Below is a small trained network, with its code and all its weights. Each question gives an input and a class and asks what happens when units are switched off, that is, made to give their printed mean instead of their output.

import numpy as np


def w(rows, s, z=0):
    codes = np.array(rows[::2]) - 128.0
    scale = np.full(codes.shape[1], s)
    scale[-1] = z or s
    return codes * scale


def f(y):
    return y / 2 * (1 + np.tanh(0.7978845608 * (y + 0.044715 * y**3)))


def log_softmax(a):
    a = a - a.max(-1, keepdims=True)
    return a - np.log(np.exp(a).sum(-1, keepdims=True))


def net(x, mask):
    res = np.array(x, float).reshape(1, 4) / 4 @ E
    y = f(res @ A[0][:, :-1].T + A[0][:, -1])
    res = res + np.where(mask, y, B[0][:, -1]) @ B[0][:, :-1]
    return log_softmax(res[-1] @ U[:, :-1].T + U[:, -1])


A, B = {}, {}
E = w([
[138,118,135],'x0',
[219,150,2],'x1',
[130,239,175],'x2',
[78,66,52],'x3',
],0.0095)
A[0] = w([
[202,240,84,119],'neuron 0',
[133,82,155,177],'neuron 1',
[107,188,130,143],'neuron 2',
[168,62,93,149],'neuron 3',
[73,108,134,145],'neuron 4',
[219,51,128,102],'neuron 5',
[86,130,156,134],'neuron 6',
[88,61,72,77],'neuron 7',
[59,115,239,229],'neuron 8',
[51,215,152,46],'neuron 9',
[140,125,98,127],'neuron 10',
[153,117,217,165],'neuron 11',
[139,82,88,91],'neuron 12',
[13,12,203,254],'neuron 13',
[115,67,163,142],'neuron 14',
[212,159,83,157],'neuron 15',
[105,121,44,154],'neuron 16',
[196,67,101,125],'neuron 17',
],0.011,0.004)
B[0] = w([
[183,39,175,185],'neuron 0',
[118,143,63,150],'neuron 1',
[168,114,144,148],'neuron 2',
[90,255,102,168],'neuron 3',
[89,131,39,150],'neuron 4',
[140,160,120,159],'neuron 5',
[89,120,120,151],'neuron 6',
[25,121,129,166],'neuron 7',
[30,176,128,230],'neuron 8',
[59,117,103,165],'neuron 9',
[98,153,178,137],'neuron 10',
[67,199,188,177],'neuron 11',
[77,170,112,151],'neuron 12',
[57,85,65,247],'neuron 13',
[92,85,91,157],'neuron 14',
[179,91,215,176],'neuron 15',
[164,238,167,165],'neuron 16',
[113,205,152,164],'neuron 17',
],0.0069,0.014)
U = w([
[88,52,148,254],'0',
[118,197,136,44],'1',
[210,168,72,190],'2',
[143,18,184,80],'3',
[122,3,49,19],'4',
],0.016,0.0053)

Each question gives the input, the list of numbers given to net, and the class t.
The units are the neurons (one row each of A and B). Each row of codes is followed by its name. A weight is (code - 128) times the scale printed after its matrix; where a second scale follows, it is the last column's (A, B and U).
mask holds one flag per neuron, in row order. A switched-off neuron (its flag False) gives its mean, the last column of its row in B, instead of its output. The means were averaged over made-up inputs and are rounded, as every weight is.
A unit's drop is (log p(t) with every unit on - log p(t) with that unit switched off) / (log p(t) with every unit on - log p(t) with every unit switched off).
The circuit of an input: a set's keep is (log p(t) with only the set's units on - log p(t) with every unit switched off) / (log p(t) with every unit on - log p(t) with every unit switched off). Starting from the 12 units with the biggest drops (on a tie, the unit counted first), units are removed one at a time, each time the one whose removal leaves the highest keep (on an exact tie, the one counted first), for as long as the keep stays at least 0.8.
circuit, biggest first: the units of the circuit, biggest drop first
unit that matters most: the unit with the biggest drop
k most important neurons: the k neurons with the biggest drops, biggest first
drop when u is switched off: that unit's drop, to one decimal
input [-4,6,8,5], class 2: unit that matters most => neuron 16
input [6,1,0,-1], class 2: circuit, biggest first => neuron 13; neuron 8; neuron 7
input [2,3,1,4], class 2: circuit, biggest first => neuron 8; neuron 13
input [-7,7,1,-6], class 3: circuit, biggest first => neuron 0; neuron 15
input [5,-1,6,1], class 0: 3 most important neurons => neuron 3; neuron 16; neuron 17
input [8,3,8,6], class 2: 3 most important neurons => neuron 13; neuron 7; neuron 8
input [-6,-6,-1,5], class 4: 2 most important neurons => neuron 13; neuron 4
input [-8,5,3,1], class 2: 3 most important neurons => neuron 13; neuron 16; neuron 7
input [-3,5,4,0], class 3: 3 most important neurons => neuron 0; neuron 15; neuron 3
input [0,2,1,0], class 3: 2 most important neurons => neuron 3; neuron 8
input [-2,-1,8,2], class 0: drop when neuron 9 is switched off => 0.2
input [-1,3,5,-5], class 3: drop when neuron 0 is switched off => 0.2
input [-6,5,-5,0], class 2: drop when neuron 10 is switched off => -0.1
input [-2,-6,-7,6], class 4: circuit, biggest first => neuron 13
